Below are the code and all the weights of a small trained network. Each question names an input and a target symbol and asks about switching units off, where a switched-off unit gives its printed mean instead of its output.

import numpy as np


def w(rows, s, z=0):
    codes = np.array(rows[::2]) - 128.0
    scale = np.full(codes.shape[1], s)
    scale[-1] = z or s
    return codes * scale


def f(y):
    return np.maximum(y, 0)


def softmax(a):
    e = np.exp(a - a.max(-1, keepdims=True))
    return e / e.sum(-1, keepdims=True)


def log_softmax(a):
    a = a - a.max(-1, keepdims=True)
    return a - np.log(np.exp(a).sum(-1, keepdims=True))


def net(x, mask):
    ids = ['αηλμπστφψω'.index(c) for c in x.split()]
    T = len(ids)
    res = E[ids] + P[:T]
    q, k, v = (res @ M[0].T for M in (Q, K, V))
    z = softmax(np.where(np.tri(T) > 0, q @ k.T / 2**0.5, -1e9)) @ v
    res = res + np.where(mask[0], z, O[0][:, -1]) @ O[0][:, :-1]
    y = f(res @ A[0][:, :-1].T + A[0][:, -1])
    res = res + np.where(mask[1:13], y, B[0][:, -1]) @ B[0][:, :-1]
    return log_softmax(res[-1] @ U[:, :-1].T + U[:, -1])


Q, K, V, O, A, B = {}, {}, {}, {}, {}, {}
E = w([
[117,113,76],'α',
[162,103,255],'η',
[172,160,123],'λ',
[137,157,99],'μ',
[137,118,126],'π',
[105,145,106],'σ',
[140,126,123],'τ',
[147,92,140],'φ',
[128,127,127],'ψ',
[36,161,147],'ω',
],0.019)
P = w([
[119,144,117],'0',
[191,39,43],'1',
[61,220,123],'2',
[189,31,32],'3',
[37,240,126],'4',
[191,42,25],'5',
[30,239,126],'6',
[183,40,28],'7',
[35,246,117],'8',
[153,12,37],'9',
[2,239,138],'10',
[197,51,24],'11',
],0.0081)
Q[0] = w([
[144,98,93],'H1',
[144,116,10],'H1',
],0.012)
K[0] = w([
[111,240,217],'H1',
[33,31,2],'H1',
],0.0086)
V[0] = w([
[123,112,252],'H1',
[215,168,75],'H1',
],0.014)
O[0] = w([
[217,182,68,3],'H1',
[149,99,245,240],'H1',
],0.011,0.0044)
A[0] = w([
[55,153,102,104],'N1',
[100,211,143,103],'N2',
[54,110,187,200],'N3',
[97,164,176,204],'N4',
[132,182,164,101],'N5',
[78,197,171,198],'N6',
[106,246,139,232],'N7',
[163,126,83,152],'N8',
[216,59,102,141],'N9',
[157,82,121,191],'N10',
[118,118,155,254],'N11',
[83,102,62,115],'N12',
],0.013,0.0072)
B[0] = w([
[94,47,82,149],'N1',
[219,68,145,156],'N2',
[172,164,74,247],'N3',
[160,254,190,198],'N4',
[113,50,98,150],'N5',
[54,154,179,196],'N6',
[140,14,194,194],'N7',
[26,93,225,149],'N8',
[38,113,52,182],'N9',
[212,117,130,176],'N10',
[182,136,35,217],'N11',
[143,250,198,144],'N12',
],0.0069,0.014)
U = w([
[53,130,155,85],'α',
[144,127,89,74],'η',
[109,19,133,225],'λ',
[210,167,98,71],'μ',
[176,151,74,99],'π',
[135,174,97,47],'σ',
[171,170,210,164],'τ',
[48,75,151,3],'φ',
[125,124,107,101],'ψ',
[11,201,72,223],'ω',
],0.011,0.0056)

Each question gives the input, a string of symbols that net reads in full, and the target symbol t.
The units are the heads (2 rows each of Q, K, V and O) and the neurons (one row each of A and B). Each row of codes is followed by its name. A weight is (code - 128) times the scale printed after its matrix; where a second scale follows, it is the last column's (O, A, B and U).
mask holds one flag per unit, heads first, then neurons. A switched-off unit (its flag False) gives its mean, the last column of its rows in O or B, instead of its output. The means were averaged over made-up inputs and are rounded, as every weight is.
A unit's drop is (log p(t) with every unit on - log p(t) with that unit switched off) / (log p(t) with every unit on - log p(t) with every unit switched off).
The circuit of an input: a set's keep is (log p(t) with only the set's units on - log p(t) with every unit switched off) / (log p(t) with every unit on - log p(t) with every unit switched off). Starting from the 12 units with the biggest drops (on a tie, the unit counted first), units are removed one at a time, each time the one whose removal leaves the highest keep (on an exact tie, the one counted first), for as long as the keep stays at least 0.8.
circuit, biggest first: the units of the circuit, biggest drop first
top k neurons: the k neurons with the biggest drops, biggest first
drop of u: that unit's drop, to one decimal
input φ λ λ φ ω ψ, target ω: circuit, biggest first	H1, N7, N8
input μ φ τ λ σ λ ψ τ α η τ, target τ: circuit, biggest first	N4, N9
input ω φ π λ α φ ω η λ λ ω μ, target ω: top neuron	N12
input λ π λ λ ω π, target ω: circuit, biggest first	H1, N7, N9
input τ τ λ τ ω φ, target ω: top 3 neurons	N9, N7, N12
input η φ τ, target λ: circuit, biggest first	H1, N7, N3, N4
input π ω π λ τ μ, target ω: top 3 neurons	N7, N12, N2
input π λ λ φ τ τ ψ λ ψ φ ψ, target τ: circuit, biggest first	N4, N9
input η η ψ, target λ: top 3 neurons	N7, N8, N4
input λ φ τ λ μ λ ψ, target τ: circuit, biggest first	N4, H1
input φ π ψ φ α η ψ φ ψ λ φ λ, target λ: top 2 neurons	N4, N3
input π ω α σ, target ω: drop of N2	0.3
input τ φ τ λ τ, target τ: drop of N7	0.1
input τ λ λ φ τ λ λ τ μ, target τ: drop of H1	0.3
input π λ ω η μ ω λ η ψ, target λ: drop of N7	0.9
